Here is a tiny trained network, its code and every weight. The questions are about switching its units off for an input and a class, where a switched-off unit gives its printed mean instead of its output.

import numpy as np


def w(rows, s, z=0):
    codes = np.array(rows[::2]) - 128.0
    scale = np.full(codes.shape[1], s)
    scale[-1] = z or s
    return codes * scale


def f(y):
    return np.maximum(y, 0)


def log_softmax(a):
    a = a - a.max(-1, keepdims=True)
    return a - np.log(np.exp(a).sum(-1, keepdims=True))


def net(x, mask):
    res = np.array(x, float).reshape(1, 7) / 4 @ E
    y = f(res @ A[0][:, :-1].T + A[0][:, -1])
    res = res + np.where(mask, y, B[0][:, -1]) @ B[0][:, :-1]
    return log_softmax(res[-1] @ U[:, :-1].T + U[:, -1])


A, B = {}, {}
E = w([
[167,100,131,65,67,135,198,19,69,189],'x0',
[128,125,129,115,133,140,121,137,129,142],'x1',
[153,156,106,68,140,192,164,72,223,55],'x2',
[192,168,100,159,42,166,42,155,93,91],'x3',
[132,156,120,178,72,148,244,201,168,199],'x4',
[124,131,123,117,122,123,126,132,130,132],'x5',
[72,168,41,189,142,155,103,46,129,192],'x6',
],0.011)
A[0] = w([
[206,158,138,130,53,177,61,173,103,94,53],'N0',
[96,155,167,70,202,62,183,116,144,160,67],'N1',
[210,99,205,108,100,71,137,155,141,98,72],'N2',
[143,110,91,125,148,120,82,94,115,116,81],'N3',
[183,172,85,132,95,165,61,186,107,90,68],'N4',
[70,75,175,92,170,92,160,144,170,139,81],'N5',
[152,82,182,73,121,105,128,206,127,103,50],'N6',
[55,162,120,191,208,105,60,244,215,73,3],'N7',
[71,101,149,108,222,97,173,111,144,125,94],'N8',
[42,185,9,208,141,156,94,44,130,194,97],'N9',
[116,126,130,125,216,103,56,103,130,74,71],'N10',
[171,98,130,86,116,99,127,49,83,130,60],'N11',
[184,179,129,97,177,174,132,82,175,80,105],'N12',
[52,114,124,79,139,74,176,124,138,138,81],'N13',
[181,60,190,106,114,127,165,162,122,87,21],'N14',
[144,104,136,186,151,79,102,148,133,148,89],'N15',
[156,185,111,182,114,154,243,217,161,182,90],'N16',
[239,213,106,152,55,192,96,153,54,85,18],'N17',
[195,82,111,61,75,114,186,48,52,187,89],'N18',
[74,114,169,137,227,115,162,147,155,131,79],'N19',
[86,109,144,119,170,97,173,115,134,126,24],'N20',
[140,83,127,53,215,88,50,73,68,43,68],'N21',
[93,94,174,163,107,70,101,172,29,172,62],'N22',
[117,134,105,108,148,169,127,142,194,86,71],'N23',
[91,97,122,175,120,43,87,175,40,177,81],'N24',
[122,100,164,139,148,121,103,128,66,145,87],'N25',
[127,174,142,119,102,186,163,133,179,120,83],'N26',
[206,113,244,62,130,94,163,204,106,69,41],'N27',
[165,149,83,60,117,185,151,72,254,40,66],'N28',
[84,132,138,87,141,121,77,81,86,124,70],'N29',
[98,156,116,128,185,113,84,170,142,80,100],'N30',
],0.0093,0.0035)
B[0] = w([
[82,107,102,161,102,164,76,83,128,121,198],'N0',
[101,90,122,179,117,132,67,85,118,93,182],'N1',
[101,124,50,118,182,162,146,144,117,128,181],'N2',
[154,121,109,162,124,110,140,140,154,150,158],'N3',
[75,94,146,149,90,145,65,64,112,119,192],'N4',
[93,114,111,152,111,146,63,58,133,133,182],'N5',
[102,136,67,105,164,162,171,106,148,140,183],'N6',
[215,144,167,30,73,202,208,161,2,20,249],'N7',
[120,118,132,180,90,168,69,59,130,131,191],'N8',
[119,146,15,92,211,170,181,113,118,125,234],'N9',
[171,90,112,130,98,82,180,136,140,182,189],'N10',
[202,136,142,105,81,140,193,145,103,78,170],'N11',
[109,190,178,141,155,80,115,168,140,162,192],'N12',
[101,80,139,131,92,153,102,66,141,140,169],'N13',
[124,163,54,108,163,119,143,142,147,117,173],'N14',
[115,141,195,74,159,149,141,142,137,120,160],'N15',
[201,43,97,161,49,36,150,207,182,179,223],'N16',
[70,79,131,190,112,139,64,42,115,141,204],'N17',
[178,164,222,61,94,206,166,148,38,24,203],'N18',
[76,104,141,173,79,144,54,72,82,89,191],'N19',
[111,109,125,150,114,125,65,92,79,110,160],'N20',
[207,63,110,175,95,77,146,185,188,198,214],'N21',
[42,208,219,147,164,84,143,157,206,141,199],'N22',
[130,192,181,118,166,114,127,161,127,96,177],'N23',
[66,193,180,118,161,75,117,163,187,125,204],'N24',
[112,182,131,135,118,106,135,155,179,134,158],'N25',
[171,159,169,154,138,88,126,130,143,185,167],'N26',
[112,139,31,104,201,148,139,126,97,160,211],'N27',
[62,191,223,133,183,86,89,166,195,156,231],'N28',
[208,116,96,155,122,92,129,170,139,166,164],'N29',
[182,103,144,91,92,147,160,121,118,103,186],'N30',
],0.0079,0.018)
U = w([
[163,150,168,95,86,170,156,127,81,66,252],'0',
[87,200,194,140,184,81,105,135,156,131,120],'1',
[85,97,109,170,78,154,48,56,114,113,56],'2',
[117,149,3,117,221,154,150,115,118,127,151],'3',
[186,82,105,154,75,65,142,154,149,163,67],'4',
],0.013,0.0014)

Each question gives the input, the list of numbers given to net, and the class t.
The units are the neurons (one row each of A and B). Each row of codes is followed by its name. A weight is (code - 128) times the scale printed after its matrix; where a second scale follows, it is the last column's (A, B and U).
mask holds one flag per neuron, in row order. A switched-off neuron (its flag False) gives its mean, the last column of its row in B, instead of its output. The means were averaged over made-up inputs and are rounded, as every weight is.
A unit's drop is (log p(t) with every unit on - log p(t) with that unit switched off) / (log p(t) with every unit on - log p(t) with every unit switched off).
The circuit of an input: a set's keep is (log p(t) with only the set's units on - log p(t) with every unit switched off) / (log p(t) with every unit on - log p(t) with every unit switched off). Starting from the 12 units with the biggest drops (on a tie, the unit counted first), units are removed one at a time, each time the one whose removal leaves the highest keep (on an exact tie, the one counted first), for as long as the keep stays at least 0.8.
circuit, biggest first: the units of the circuit, biggest drop first
k most important neurons: the k neurons with the biggest drops, biggest first
drop of u: that unit's drop, to one decimal
input [2,-7,0,1,5,0,-3], class 4: circuit, biggest first => N16
input [-2,-8,-8,3,-8,-8,8], class 1: 2 most important neurons => N24, N22
input [2,-5,7,3,-7,5,5], class 1: 2 most important neurons => N28, N16
input [6,-5,-8,3,-1,7,-1], class 1: 3 most important neurons => N22, N7, N24
input [7,2,7,4,-1,-4,8], class 3: 3 most important neurons => N9, N7, N22
input [6,-7,7,6,7,7,5], class 1: 4 most important neurons => N28, N7, N21, N26
input [6,-5,-3,-7,6,-1,-2], class 2: circuit, biggest first => N1, N5
input [-2,1,-2,-2,-5,2,4], class 4: 3 most important neurons => N21, N27, N10
input [8,-2,-6,-3,-2,-5,8], class 0: 3 most important neurons => N18, N11, N27
input [0,-2,6,-4,7,-4,5], class 4: 2 most important neurons => N16, N22
input [7,-3,8,-5,-1,-8,7], class 1: 2 most important neurons => N28, N7
input [2,3,-1,-3,1,6,4], class 3: 3 most important neurons => N9, N7, N17
input [8,-1,6,-8,5,4,3], class 0: 4 most important neurons => N18, N17, N11, N0
input [0,-7,-6,2,-8,-8,2], class 4: circuit, biggest first => N21
input [7,-3,6,-4,4,5,5], class 0: drop of N18 => 4.0
input [6,5,2,8,-6,-8,-6], class 2: drop of N17 => 0.9
input [-1,1,2,-5,-6,-8,-8], class 3: drop of N27 => 0.4
